Below is a small trained network, with its code and all its weights. Each question gives an input and a class and asks what happens when units are switched off, that is, made to give their printed mean instead of their output.

import numpy as np


def w(rows, s, z=0):
    codes = np.array(rows[::2]) - 128.0
    scale = np.full(codes.shape[1], s)
    scale[-1] = z or s
    return codes * scale


def f(y):
    return y / 2 * (1 + np.tanh(0.7978845608 * (y + 0.044715 * y**3)))


def log_softmax(a):
    a = a - a.max(-1, keepdims=True)
    return a - np.log(np.exp(a).sum(-1, keepdims=True))


def net(x, mask):
    res = np.array(x, float).reshape(1, 7) / 4 @ E
    y = f(res @ A[0][:, :-1].T + A[0][:, -1])
    res = res + np.where(mask, y, B[0][:, -1]) @ B[0][:, :-1]
    return log_softmax(res[-1] @ U[:, :-1].T + U[:, -1])


A, B = {}, {}
E = w([
[126,126,117,120,130,121,136,139,124,129,127],'x0',
[128,138,131,135,130,123,121,129,126,121,130],'x1',
[148,217,31,87,67,170,102,90,202,93,128],'x2',
[124,123,123,125,124,131,132,131,125,138,127],'x3',
[49,112,162,134,2,102,203,126,142,57,150],'x4',
[127,121,125,130,138,131,129,124,130,112,134],'x5',
[122,108,130,40,104,73,50,17,71,137,198],'x6',
],0.019)
A[0] = w([
[167,164,98,194,231,200,147,148,180,187,79,175],'neuron 0',
[150,115,94,89,198,134,42,84,92,166,155,159],'neuron 1',
[142,118,163,178,221,162,144,187,112,163,118,254],'neuron 2',
[157,134,103,116,120,135,109,116,125,128,159,18],'neuron 3',
[60,117,175,133,71,113,186,136,129,85,157,147],'neuron 4',
[117,84,169,67,124,74,102,90,72,147,204,116],'neuron 5',
[158,164,111,74,199,122,66,83,87,173,153,92],'neuron 6',
[61,129,139,202,91,176,195,179,182,89,75,129],'neuron 7',
[151,228,2,75,61,197,88,114,236,97,142,148],'neuron 8',
[118,114,110,147,129,135,127,115,130,139,130,110],'neuron 9',
[62,177,87,40,22,103,130,37,164,94,193,19],'neuron 10',
[104,176,128,118,148,182,148,131,139,145,125,96],'neuron 11',
[110,152,111,149,138,145,134,116,129,148,134,85],'neuron 12',
],0.012)
B[0] = w([
[144,55,75,190,77,149,90,162,115,69,126,226],'neuron 0',
[101,154,147,71,177,111,131,107,155,138,90,204],'neuron 1',
[98,121,197,113,116,173,93,235,88,69,108,220],'neuron 2',
[93,123,112,99,106,153,117,124,144,141,116,136],'neuron 3',
[147,151,155,179,121,105,160,99,122,158,195,197],'neuron 4',
[167,61,120,160,121,67,96,97,123,143,124,213],'neuron 5',
[114,162,132,79,164,119,137,93,126,175,97,191],'neuron 6',
[153,192,173,86,147,141,199,109,187,200,138,213],'neuron 7',
[151,154,13,112,175,227,138,132,144,115,112,253],'neuron 8',
[127,163,124,139,138,117,124,131,118,117,120,126],'neuron 9',
[31,135,151,103,3,172,125,146,89,60,105,222],'neuron 10',
[149,145,89,129,115,96,145,144,105,111,143,146],'neuron 11',
[133,130,101,143,107,114,126,105,133,121,138,130],'neuron 12',
],0.014,0.04)
U = w([
[70,124,136,124,60,168,110,174,107,56,111,213],'0',
[115,110,194,75,191,58,88,107,112,166,106,201],'1',
[209,112,28,176,158,164,100,173,146,93,111,91],'2',
[108,174,55,53,163,141,106,57,138,150,105,1],'3',
[140,153,230,165,147,108,196,157,153,179,177,245],'4',
[113,77,148,204,62,5,130,52,98,146,196,57],'5',
[160,214,77,118,115,162,216,121,206,145,146,25],'6',
],0.012,0.0056)

Each question gives the input, the list of numbers given to net, and the class t.
The units are the neurons (one row each of A and B). Each row of codes is followed by its name. A weight is (code - 128) times the scale printed after its matrix; where a second scale follows, it is the last column's (A, B and U).
mask holds one flag per neuron, in row order. A switched-off neuron (its flag False) gives its mean, the last column of its row in B, instead of its output. The means were averaged over made-up inputs and are rounded, as every weight is.
A unit's drop is (log p(t) with every unit on - log p(t) with that unit switched off) / (log p(t) with every unit on - log p(t) with every unit switched off).
The circuit of an input: a set's keep is (log p(t) with only the set's units on - log p(t) with every unit switched off) / (log p(t) with every unit on - log p(t) with every unit switched off). Starting from the 12 units with the biggest drops (on a tie, the unit counted first), units are removed one at a time, each time the one whose removal leaves the highest keep (on an exact tie, the one counted first), for as long as the keep stays at least 0.8.
units of the circuit, in order: the units of the circuit, biggest drop first
unit that matters most: the unit with the biggest drop
k most important neurons: the k neurons with the biggest drops, biggest first
drop when u is switched off: that unit's drop, to one decimal
input [2,-4,-1,-3,2,-6,7], class 5: units of the circuit, in order : [neuron 5]
input [6,3,-8,-6,-8,-8,0], class 0: 3 most important neurons : [neuron 2; neuron 0; neuron 7]
input [-2,0,-6,8,1,-4,-3], class 4: units of the circuit, in order : [neuron 10; neuron 8]
input [-3,-6,8,-4,1,8,-5], class 6: 3 most important neurons : [neuron 7; neuron 5; neuron 2]
input [-1,2,0,-5,1,-3,5], class 5: 3 most important neurons : [neuron 8; neuron 2; neuron 5]
input [-2,-4,-1,7,-6,5,-1], class 0: 3 most important neurons : [neuron 8; neuron 2; neuron 0]
input [7,7,6,-7,0,1,6], class 3: 2 most important neurons : [neuron 8; neuron 2]
input [5,8,1,6,0,3,8], class 3: 4 most important neurons : [neuron 2; neuron 6; neuron 0; neuron 1]
input [-6,-4,-1,-5,4,-8,1], class 5: units of the circuit, in order : [neuron 8; neuron 2]
input [-3,0,-6,-6,1,3,-5], class 4: 2 most important neurons : [neuron 7; neuron 10]
input [2,1,-3,-5,-5,7,-7], class 0: 2 most important neurons : [neuron 2; neuron 8]
input [3,6,-6,-3,-7,-6,0], class 0: 3 most important neurons : [neuron 2; neuron 0; neuron 7]
input [-7,-8,1,-6,0,0,4], class 3: 2 most important neurons : [neuron 2; neuron 0]
input [-3,0,-3,-1,2,7,-3], class 4: unit that matters most : neuron 8
input [-1,6,7,5,-1,-7,-5], class 2: drop when neuron 0 is switched off : 0.8
input [-2,-4,-6,-6,-1,-6,2], class 1: drop when neuron 10 is switched off : 0.1
input [0,5,-7,7,-6,-5,-5], class 0: drop when neuron 2 is switched off : 4.7
input [8,1,-2,-8,2,-7,1], class 5: 2 most important neurons : [neuron 8; neuron 7]
